Each row was made from one walk, in order. Every step used is in the known rows, and no mark comes twice. Write each row's walk.
Known rows:
zano > pasu > fedo > varom > gozo > zirit: [-170  175  104    6  101  141   48   32 -125  -94  -94  -31   41   87
  -79 -111  401   26   87 -467 -191   -8  -47   45   -8    8  134   93
   51   21   97 -133  253   16 -389  -30   36  -36    1  109  -64   34
  -28  138  216 -242  -49   15  251   12   72  -96  152  164]
fedo > varom > gozo > zirit > tuga: [   9   71  175  -18   -1  261   52 -102  -61 -142   96  -12  204   32
 -104   89   91  128   35 -141  -79   57  -52   -2  -69  147 -106  283
   38   67  191  -16  384   57 -242   -6  -74 -236   67  184  -86   95
  152  -72  226 -153  -32   28    1    9   75  -11   18  206]
fedo > gozo > zirit > tuga > kinaf: [  43   38  281   42  -77  139   42  -44    7 -169   55  -19  133  -29
 -144  414 -132  132   39  -74  -61  -82   52 -153  -19   83   33  271
   40   15  209   45  246   43  134  -53   26 -134   39  144  -48 -130
  134  -88   51 -248  -91   -1   47  107   47  110   19   77]
pasu > fedo > gozo > tuga: [ -94    2   65  -22   93 -122   16 -178  120   52 -171   19  107    4
 -138  253  132  110 -107  233   55   85  114  -14   -4 -140  183  239
  -13  -69   87 -205  350  -10 -284 -126   39  -35   49    5  -16 -108
  -34  -67    0 -151  -57  -14  -45  195   -1  225   38  -13]
rure > zano > zirit > gozo > varom > luzasu: [  94   31  -70   17    9  -10   -9  208  -79  215  252  156   31   -7
  106  -46 -278 -184  -44 -119 -173  150  -23   -3   21  129   -7   43
 -197   15  110  186 -112   54  -40    5 -166  109 -113  -18    4   95
   67  -66  -11 -103 -100   10   31   28  -54   58  -58   75]
tibur > zano > rure > kinaf > fedo > varom > gozo: [ 136   43  273   52    7   37   -7 -121 -102 -291   14   39   11   91
  223 -485   82  232   34  493  132 -118   72   10  120  432  119 -194
    0   69  -41  182 -330  -38  -12  -62  137   57   47   97   20  151
 -100  -30  138    6 -128   39 -146   35  -40 -181   34  140]
zirit > tuga > gozo > varom > luzasu: [ 276  -32 -132  -51   26  -84  -18  -95   52   67  275   -4  262  -36
 -121  119  118   43  -10 -123   52  -30  -17  -36  -16   12 -375  245
    6  126   52  -30  548   15  140  -43 -122  -92   13   94   10   16
  158 -104  191  -52  -74  -15 -155  -38  -79   64  121  -47]
zirit > gozo > tise > bokov > kinaf > rure > zano: [ -60   91 -147  -89  -22    9   24  201   -4 -207  433   88  -97  -98
  164  -37 -264 -109 -164  -57   47   82  -93   85   58  -41  159   43
  -95   19   15 -122   11   66  125  -12 -127   47  -42  -67    9   33
  149  -60 -216  -46  292   34   66  -40   21 -243 -217 -113]
bokov > tibur > kinaf > zano > pasu > tise > varom > luzasu: [-233  -93   77    4  -32  106  -40   -4 -224   77  -87  -79 -398  159
    5 -134  281  -74  160  -42  -12 -172  -46  182   13 -161  -76 -178
  126   80  -23   30 -201  -82  267  149  120  279  -19  -16   -1  128
  -93   73    6  115  -12  -10    2    0  -71  194  151  -47]
tuga > kinaf > rure > zano > zirit > gozo > pasu: [-166   97 -154   90  -24  -31  -26  -85  -65 -196  102   96   22  -65
  257    6 -242  -60  -33 -251 -149  -33  -31  -56  -25   85  -77 -112
  -57  -96   96  208 -331  -42  268    6  106  110  -22  161   32    9
   55 -103 -193  -17 -213   73  201  -49  -49  -20 -108 -108]
kinaf > fedo > varom > gozo > tise > bokov > zano > zirit > tuga > pasu: [-257  -21  109 -101  134   20  -16 -167   48 -197 -111   -6   67  -27
   15  106  108  194   94   97 -143  116    6 -324 -100  440   53  -29
    8   32   -8  322  -79  -41 -290   72 -164  -22  -13   28  -51  119
   35  213   36  -59  266  -22   25 -247   31 -107 -253  146]
zano > zirit > tuga > gozo: [  49   47  -32   14    0  -11  -14  -88  163   34   18  -32    3  -35
   46  112  -76   -5   89 -157   -4  -44  103   10   58  284 -190   79
   -8  -97  113  -30   69   48   59  -55   17 -100  -19   60   14   49
   57 -178   72  -56 -160   17   64  113   -8   84    8  -45]
rure > kinaf > zano > zirit > gozo: [ 142   12 -106   70  -67  -41   29  132   65  -46   14   18 -163    5
  272   80  -56  -80  -15 -214   30 -100   54   37   87  131  -20   -9
   18 -137   71    1 -479  -41  162   -8  173   72    3  -60  -29  177
  -20 -200 -207  -32  133   66  -14  -49  -17  -28  109   12]
zirit > tuga > pasu > tise > varom: [ -35  -66 -296  -14 -112  -65  -47 -135  114   16   44    4  -32   -1
 -266  166  210  257   70   36  -76 -124 -161   -3   22 -148 -237   40
   92  -12   30   66  163  -89   70  103  -35   71   58   51   36    2
   66   83  105   90 -298  -47   71  -19  -76   10  -30  -83]
tise > bokov > zano > rure > kinaf > zirit > tuga > varom: [ -28  -26  121   37 -206  -85   -8  -44   21 -289   87   90  -99    1
  121   60 -480  139  -26  102  282  -55   56  149  186  309 -142 -219
   70   23   -1  -13 -661  -91   34   81   72  -30   50 -151    4  -72
  -76   10  -75   89  212   14 -200   -6   20 -181 -184 -172]
tuga > pasu > fedo > varom > luzasu > tise > bokov > kinaf > rure: [  29   26 -217  -37  -27 -173  -18  169  105  103 -219  -36  152  -52
  -86 -534  236   17  123  -63  150   43 -157  -54  -37  -40   58 -217
   80  110 -281   12   14  -96 -162  -33   25   57  -84   58    9  -49
 -156  140 -105  144 -127   -5   -2 -165    6 -142  -25  -76]
zirit > gozo > tuga > varom: [ 100   -4  -71  -66  -71 -116   -1  -59    2  -62  131  -16  114    7
  -94  305 -135  -38  -12  213    1   55   -9   76   79 -234 -237  235
   20  -78   81 -189  355  -69 -307  -25    2  -46  -23   89  -18  -17
   87 -131 -110 -133  134   35  -55  140  -39   20   95  -20]
kinaf > zano > pasu > fedo: [-263   58 -149   36   46 -107   19  -12   13 -136 -203    7 -271   77
   67  -36  405  -14  -42 -289  -67 -183   30  139  -56 -224  134    2
    1 -156   62 -116 -184    2  -59   30  218  208  -33  -56  -27  117
 -105   44    5  -66  183   17  -18   18   -7  -17  152 -121]
tise > pasu > fedo > gozo > varom > luzasu: [ -98  -22  -22   21  123  -38  -22    8  -77  241 -132   83  233   61
 -194  -29  233   19 -156  -71  122   -2   37  -40  -58 -215  209  164
  -46  -11 -183  -91  323  -52 -152  -32 -103   22  102 -142   21  -72
   -1  175  205 -261  120  -78  -87 -131  -26  165   95  133]
zirit > tuga > kinaf > fedo: [ 196  -75   -1   21 -117 -110  -28 -162   66 -249   32    3  116  -40
   -7  294  -14  124   18  171  -11  -85  -84 -147  -38   68 -277   73
   93  -50  158  194  -90  -22  125   -5   43  103   16  160  -28   11
   41 -146    6   65  138   47 -110  124 -102  143   53  -95]
rure > kinaf > zirit > tuga > gozo > varom > luzasu: [ 466  -46 -278   53  -22   -3    1 -171   71   78  159   25  249  -38
   39  143   -7   21  -74 -248  177  -40  -41  -78  124   93 -451   -3
  102  128  -30 -111   64  -53  336  -19  -19 -115  197   47  -23    2
   93 -137   34   98  -66   33 -187 -167  -91  -83  198   22]
tuga > varom > luzasu > tise > bokov: [ 290   -9  -37  -23 -118 -104  -42  422    9   17 -145  -67  103   -7
 -206 -178 -133  -52  128  497  338   -4  -56   30   28  -41 -241 -146
   -2   36 -101   89  135  -81 -314   75  -65  -12  -75  -29    2  -97
 -123   36  -66  129  210  -24 -174   99   -5   25  283  -27]
kinaf > zano > pasu > fedo > gozo: [-268   73   -1   38  106  -45   37  -89   24  -83 -226    0 -254   66
   45   25  427   26  -35 -274  -67 -191  118  117  -79 -189  195   88
  -36 -134   -6 -162 -127   11  -22   -9  200  151    5  -90  -28   51
 -107   60   27 -165  193   -5   -2   11   40   10  136  -31]
bokov > kinaf > fedo > gozo > varom: [ 266 -130  169   -5  -28   25   33   72 -158  -21  154  -46   85  -15
  -24  233  123  -91   -8  395  182   -8  118  -67    8 -111  227  261
  -77  -63   19  -63  397   -6   58  -36 -102  -31   11   71  -13   70
  -69    3  -76 -288  184   -1  -21  -21   47   77  104   96]
bokov > kinaf > rure > zano > zirit > tuga > varom > gozo > luzasu > lipi: [-134  -69 -189   -3  -35   55   37 -173 -138  122  -33    4  102 -127
  185   -1 -462  -71   28 -199  -56  104  -54  116   47  110   19 -175
  -43   30  110 -134 -325   61  249   52  -89    5   37  104   39  208
    6 -151 -110  122  -85  116 -138   83   16 -253  -31   97]
kinaf > zirit > tuga > pasu > tise > bokov > zano > rure: [-335  -21  -73    9 -109  -45  -25 -286  210 -132   -2  133 -104    3
   -4    7 -150  154  -18 -145   89  -26  -23   -1  132   20   27 -159
   86   37  -54  -17 -391  -27  134   75   62   96   26 -179   23  -89
  -27  159  -22  119 -130  -48   68 -117  -13 -203 -260 -178]
zirit > tuga > kinaf > rure > zano > pasu > fedo > varom > gozo > luzasu: [-194   68 -153   -9   68   28   28 -489  -54 -168   24   32  104  -70
  112  -32  115  203  -15 -751 -391  -26 -215   69 -132  139 -238  -86
   77  113   73    7 -421   12   63  -20   30  138   58  142    0   40
  119  -42  151   96 -221   61   11   16  -57 -131  -12    2]
fedo > varom > gozo > tuga > zirit: [  20   21  124  -28  -18   71  -32 -241  -35 -163 -144  -64  152   66
 -144   16   30   98   22  185   95   92    8   42  -99  210  -11  123
   68  111   64  -53  338  -19 -360   26   18 -155  139  298  -43   39
   42    1   19 -136   41   20 -152  119   34   79  157  194]
tise > pasu > fedo > varom > luzasu > lipi: [-249   12 -109   69   64 -210  -49  124  -56  294 -352  -35  209  105
 -173 -418  106   41 -143  -75  105   68  -34    6 -128  -65   40  -31
   31   30 -203   11  103  -27 -210   -3   58  -16   81   83  -14  -24
  -81   58  263  -55  141   -8 -345   36    0   45  -11  160]
luzasu > tise > bokov > tibur > zano > kinaf > zirit > tuga: [ 192  -50  334   34 -136  134   29   74  103 -127  -37  -21 -427    0
   16    4 -285  -32   66  545  -72  -84   64   51  -47  -85  135 -203
  -79  -23   23   15 -311   76  329   41   88 -142  -63 -160    2 -139
  -78  -64   16  334   -5   -1   84  168   65  -59 -166 -122]
zirit > gozo > tuga > varom > luzasu: [ 128   12  -51  -94  -42 -125  -12  -43    6   56  121    3  259   29
  -86  156 -216 -109    9  147   19  108  -67    4   76 -163 -300  171
   49   57   21 -225  354  -75 -274  -40  -44    9  -45   79  -31    4
  102 -151  -80 -105  197   27 -130   76 -103   27  180   10]
pasu > fedo > gozo > varom > luzasu > tise: [ 260  -55   31    3  116  -16   67  160   40  288  -82   24  142   -3
 -237    5  279   13  -42  221   51   56   50 -103  -78 -268  106  209
 -120   51  -84   -9  467   -9 -241 -112 -109  -70  -41  -99  -19  -76
 -117   83   22   -5 -172  -49   48   51   27  203  204  116]
pasu > fedo > gozo > luzasu: [-177   48   39  -23  117 -140   39  105   40   35 -155   10  171  -51
  -80   89   77   76 -132  -34  119  -67   83  -16  -26 -152  234  291
  -20  -81   30  -89  237   25 -242 -129   38  -17  -37  -66    3  -22
  -49  -49   76 -243  -47  -35  -82  162    5  110  134   71]
bokov > kinaf > zirit > tuga > gozo > pasu > tise: [  96  -70 -178   32   14   32   -5 -298  116  171  142  -61   87  -32
   26  220  111  -93   50 -358   25  -69   16   38  104 -161 -106  -27
  147   15   65 -385  329   40  428   -7    8 -168  110   67   23  -45
  102  -55  -38   87 -323   15  169 -146    0  -75  -32 -200]
tibur > kinaf > fedo > gozo > zirit > tuga > varom: [ 189  -56   40    5   61  227   -8  -44 -136  -64 -172  -49  183  -38
   50  423  128   76  170  170  -36   17  125 -147  160   85 -131   55
  108 -116   96  178  120  -15 -169  -22   -7   30   -2  121  -35   39
    0   37   -2  -31   37   18  -26  -10  -33  222  -14  114]
kinaf > rure > zano > pasu > fedo > varom > gozo: [-247  150 -230    6   84  114   10 -315 -122  -89  -36  127  -82   12
  145 -359  340   98  -79 -271  -67    9  -92  249  -15    4  -80  -55
  -77  -12  -16  -63 -164    1  -96   25   61  126   76   56   -9  114
  -68   30  129   63  -96   50   70   -2   26 -180    9   55]
bokov > kinaf > zirit > gozo > tuga > varom: [ 151  -59  -42   -6 -137   48   29 -189  -17   76   87  -29   62   13
    0  239 -291 -250   -3  -23  144   23  -15  112  131 -304  -73   74
   91  -56    7 -485  152  -17  -59    3  -15 -101   76   82  -27    1
   26  -98 -274  -93  135   75  -38   34   -4 -133   45  -54]
pasu > tise > bokov > tibur > zano > zirit > tuga > kinaf > fedo > gozo: [ -49 -120  472  -13  -50 -100  -31 -126  177  -23  -40    9 -214  -74
   88  241   42  118  143  191 -121   -1   37 -213  -65  184  264 -155
    5   84  128  373 -215  -12  207   49  -59  123  -54 -106   56  -32
 -123   82  -83  228 -250  -81  235  137  -65  167 -263  -96]
bokov > tise > pasu > fedo > gozo > varom: [ -64 -142   61  -15  -14  -85  -26   23  -87  393  -29  -11  -85  110
 -276   76  351  -11 -114   47   97  -77   99   58   38 -284  341  157
  -37  -95 -132 -123  396  -20 -214   31  -64  -91   59 -134   21 -114
    6  236   29 -138 -108  -85   14    2  102  141   60   84]
luzasu > tise > bokov > tibur > zano > rure > kinaf > fedo > varom: [ 235  -76  412   38 -107 -140   17  353    0 -332  -11  -44 -318   26
   95 -344    0  195   85  892   48  -27   88   36   48  394  110 -318
  -90    6  -80  465 -419  -60   71  -38  168  -68  -84  -54   -6  -12
 -184  -50  -42  235  -26    3  -90  133   80    0 -107   15]
bokov > tibur > kinaf > rure > zano > zirit > tuga: [-138  -74  -58   51  -64  160   -1 -132 -161   -1   64  104 -290  -31
  309   28 -219   13   95  219  -95   33   31  218  129  158 -145 -145
  -77  -63  152  196 -507   -5  394   26  116  110  -80   45   -7  110
  -12 -248   16  283 -278   85   52  170   -9  206 -221  -59]
tise > bokov > tibur > kinaf: [ -52   -3  204   16 -135  -66  -81  456 -129 -283   56  -23 -166  -13
   57  -31 -164  -21   90  462  352  -58   45  206   78   27   90  -18
   41  -25   83  176  -94  -23   34   60   55   62  -81  -18   23 -137
  -56  -65   58  -49  270   18  -87  209   29  192  -76 -132]
rure > zano > zirit > gozo > pasu > tise: [-110   40 -157   47   71  -57  -31  124   15  196  171  106  -89  -23
  154  105  -68  -77   14 -164 -322  110   25   37   82   63   69  -66
 -125 -108  199  166 -106   39   70   15  -27   73 -104  -29   35   19
   72  -44  -30   15 -393   -6  324   14   -8   73 -172  -58]
gozo > fedo > varom > luzasu > tise: [  68   23  -31  -17   32  -37   44  207  -54  220 -108 -103  102  105
 -181 -274   59   58   20  544   62   74  -68 -157 -187   11 -159  130
 -113   38 -109  154  246   22 -192  -47   67 -106  -26  147  -50   27
   22  -41   51   26   75  -26 -232  -19   23  209  287   88]
tuga > gozo > tise > varom: [ -70   51 -115  -63   65  -28  -41   28   -2 -135   44 -128  -56   29
 -276  -18  191  105 -109  181  306 -212   67  -44   -8   32 -139  168
   30  -56  -33   23  646  -19  -81   37  -76 -134  141  161   29   37
   70   68  -45 -206   40  -30 -127   35   -4  -25  120  -16]
zirit > tuga > gozo > luzasu > tise > bokov: [  88   28  -80  -74    7 -145  -20  190  233 -216   68  -93   97 -137
 -122  166  -61  107  -16  -57    6  -77    9   38  -10  131 -209  105
   50  -64   52   15  222  102   65  -70  -12 -164  -35  -89   46 -107
  187 -128   82  -24   76  -23 -151   57   15   -9   57 -115]
luzasu > tise > bokov > kinaf > zirit: [ 206  -10   43   61 -184   93    9  381  112 -140  -56  -57 -170  -26
  -90  -65 -230 -171    6  372  311  -21    1  125   33 -129  155 -123
  -10 -118  -48 -186  -52   74   19   34    6 -135   23 -130    2 -156
  -76    2 -201   54  236   21    5   62  119  -76   61 -102]
tuga > kinaf > rure > zano > zirit > gozo > pasu > tise > lipi: [-252   25 -216   79  -32  -31  -37 -243   25   -6  114   52  -28  -63
  194    8 -142 -132  -86 -409 -164   12 -118  -66  -36   -5   -5 -191
   12   -6   42  121 -290  -23  249   59  -87   99   61   84   86   45
  -21   11 -185  175 -353  -16  303  -76  -59  -69 -242 -133]

Write each row's walk:
[ 221  -12  101  -18   98  -74   35  318  108  135  -68   32  148  -52
 -207   12  186    4  -60  157  109  117   38 -106 -108 -165  205  126
 -109   65  -96   42  359    4 -329  -85 -175  -50  -35 -184    7 -137
 -110  152  -12  -29   44  -72   32   19   27  186   92   37]	pasu > fedo > gozo > varom > luzasu > tise > bokov
[ 108  -19  272  -52  -11  214   55    7 -117   29   94  -32  -60   14
  -63  -52 -151  -98  -51  274  143   69  143  -98 -124 -115  179  140
 -156  122 -182 -106  154  -33  119    2  -63  -69  -69 -162    9 -102
 -116  111  -37  -81  120  -85   82 -143   92  -52   69   81]	fedo > gozo > varom > luzasu > tise > bokov > zano > kinaf > rure
[-137   68  174  -54   31  -15    7   10  -35 -126  322   39 -168  -23
  277  -22  -10 -106    9  -19 -199  -31   20   -9   -8 -303  258  -20
  -41   58   31  -60  119  -43  386   -4   90   19 -149 -100   64   16
   -5  -13  -16  128 -193  -37  468 -105  -43 -150 -232 -184]	zirit > gozo > pasu > tise > bokov > tibur > zano > kinaf > rure
[  76  -61 -155   16   79 -149   -9  128   83  272 -207   -4  188  -24
 -343 -132  287   28   17  209   76  -58  -42 -184  -57 -242  137   52
  -30   92 -253   69  365  -56 -160  -32 -211  -54   20  -43   37 -129
 -140  250   90  -21 -145  -94   -3 -109   21   -6   42  115]	tuga > pasu > fedo > gozo > varom > luzasu > tise > lipi
[ 169   -9  185  -36   44  146   -3 -233  -73   22   19   61  -40  -30
   88  328  -84   27  -23   59 -291   98  137 -145   75  242  128   39
  -58  -74  240  179 -161  107  221  -25  -18   84  -14   78  -37   31
   44 -100   65  -65   12   -3   37   72   -4   73 -164   42]	rure > zano > kinaf > fedo > gozo > zirit > tuga
[ -93   32  -91  -29   86  -67   55  238   33  111  -59  -41   88    2
 -128 -102  128  -15 -128 -279 -234  -22  -64   65  -85 -235    8  209
    0 -150 -172  -52  132   37 -316 -121   43 -128  -79 -137  -10   -7
  101   -3   77 -140   17  -22   -8  -33   51  -10   33  159]	zirit > gozo > luzasu > tise > pasu > fedo > varom
[ 125 -123  341  -72  -32  -77   14  -45   55 -328  -14  -83   99 -105
  -73  227   -4  171   91  138 -157    9 -125 -145 -191  223 -194    9
  100   86   77  370 -149    3   16   -2  -82  -70    0   44  -39  -17
   79  -78   12  115  236   30  -97   71    7  118   12   60]	zirit > tuga > kinaf > fedo > varom > gozo > luzasu > tise > bokov > tibur
[  91  -29 -322   13  -49  122   30 -167   33  168  -98  110  -55  -57
  123 -120 -238   -9   48  166 -124  133  -69   49   53  162 -365 -282
 -156  -41   -4  127 -384  -26   73   41  -10   58  -48  -17  -12  156
  -53 -147 -129  429 -271   39  -18   33  -39    1   27    3]	kinaf > rure > zano > zirit > tuga > varom > luzasu > tise
[-105   89   68   39   62  269    4 -198  -84   13  -18  -16 -240  122
   99 -166 -192 -138 -128   18  -89 -175   89  -96    5 -247  357  -97
  -40  -65 -155 -261 -117   59  207   23   87   -2   41  -56   30  -28
   53  112   84  -64   21  -25  115  -85  -28 -322 -119   55]	tibur > zano > kinaf > zirit > gozo > tise > pasu
[ 148    9  199   10 -157  -94  -16  416   24 -117   60   27  -48   68
  -23 -404 -389   19   49  501  294   -3    2   65  157  349  -16 -249
   17  142  -98   38 -401  -45  129  -29  102   30 -112 -194   -3 -138
  -77  -64  -35   76  183   -6 -159    8   31  -60  159  -52]	varom > luzasu > tise > bokov > zano > rure > kinaf
[  90   60  -28  -18  -42   89   22  168  -21   64  355  -23  -38   31
   40  -18   36 -327   46 -669 -105  106 -162   47   53 -273  126  -87
   39  188 -112 -405   86    7   64   46 -147  145  -23 -177   19  -56
   16  202  -46 -111  123  -52  375 -194  -26 -242  128  -31]	zano > pasu > tise > bokov > kinaf > zirit > gozo > varom > luzasu
[-188   25 -143  -19   56  -39  -52  145  -82  -89  318  125  -88  -87
  281   70   51  -42    1  -95 -144   80  -43  158  109 -185   -9  -75
   -3   -4   83  157  -38  -27  306   28   24  116  -91  -98   56  -45
   91  -21  -69  176 -156   11  305 -113  -31   67 -305 -198]	zirit > gozo > pasu > tise > bokov > tibur > kinaf > rure > zano
[ -24   45  260 -142   65    1   29   73  -62 -141  240  -85 -121   29
   78   41  -87  -83  -79   10  -97   96   67 -189  -90   90  125  180
  -19   38  -58   48   58    2 -217  -14  -72  -23 -144   -3  -55   40
    9   72  -66 -149  433  -37   84  -82   48 -161 -241   27]	zirit > gozo > tise > bokov > zano > kinaf > fedo > varom
[ 234   53  -21   -9   62  143   26 -144  -49  437  -35    7  -94   76
   41 -289 -189 -177  -45  -13 -190  129  -26  -84  -78  -10 -120  -90
 -102   45 -136   34 -338  119   93  -25   26   19    1   57  -36  -21
   13  -45  -62  160    4   11  -64  -40    2  -15   13   46]	rure > zano > kinaf > zirit > gozo > fedo > varom > luzasu > tise
[ 117  -62  -93    8   25  118   14 -271   63  411 -118  -97  124   69
 -128 -169   18  -89   25 -161   31  -26  -56  -43  -61   23 -207  -75
   84   33 -265 -296   96   94  298  -33   -3 -233  188   37  -12  -37
  161   13    9   63   98    6 -231 -281   28    4   65   -1]	bokov > kinaf > zirit > tuga > gozo > fedo > varom > luzasu > tise > pasu
[ -23  -89 -185   93   36   44  -28   28  -64  227 -382 -124   -9   28
  178  -36 -196  -94  190 -164  -52   55   77  -31  -13  116 -181 -299
   78   11    4  103 -500   -1    9   68   96  179  -55  132   -4  147
  -89  -66  -57  248   27   81 -293   65  -74  139   15   26]	tibur > kinaf > zano > zirit > tuga > varom > luzasu > lipi
[  40  -19  -99   42   83  187    3  133 -112  119   -4  -16  -19   51
  250  -26   -8 -269   79 -394  -88   47   59  -48  -19  -51   43  -13
    7  -26  -21   43 -241   16  -81   -3   -6  221 -117  -20    3  189
   15   17 -129  -63   46   31   11 -152  -90  174   48   35]	tibur > kinaf > zano > zirit > gozo > varom > luzasu
[-414   20  -78   28  147 -126  -26   39  -93  113 -372  -52  259   37
 -169 -242  146  111 -183 -253   57   15  -23   38 -145 -110  205   87
   60  -45 -129  -24  136   24 -296   -4    4  -73  142   23   18   12
    3  106  277 -211  176    4 -283   19   45  -56   38  259]	tise > pasu > fedo > varom > gozo > luzasu > lipi
[ -64   42 -214   16   81  -47  -49 -213  283 -103   36   13  127  -87
   26  289  128   43  -73 -382   49    1   28  -51   25  -53 -194  -45
  111  -32   47 -115  255   34  169   28  -21 -144  160  -65   35 -103
  116   34   16  118  -96  -38  112 -170  -36  -31 -130 -222]	kinaf > zirit > tuga > gozo > pasu > tise > bokov
[-275   23  233  -49   96   -1   38  155   69   75 -286  -30   12  -21
  -72 -160   22   26   17 -169  -27   82   24  -18 -148  164  271   27
    2  -27   18   77  -97   50 -570  -18  -86 -137 -102 -163   -1   22
 -114  157   -7  -24  -55  -31   43   19  100    9  -80   92]	pasu > fedo > varom > gozo > luzasu > tise > bokov > zano > zirit
[ -98   41 -135   58 -110   19  -62   63  -30   15  106   29 -326    9
   65  -79  -20 -120   14 -261  -14   14  -77  264  130  -20  181 -321
   -3   -6   75 -156 -372   73  208  143   -4  205   45  -95   49 -138
  -37  131  -25   37  -54  -20  153   41   40 -201  -75 -169]	rure > zano > pasu > tise > bokov > kinaf > zirit
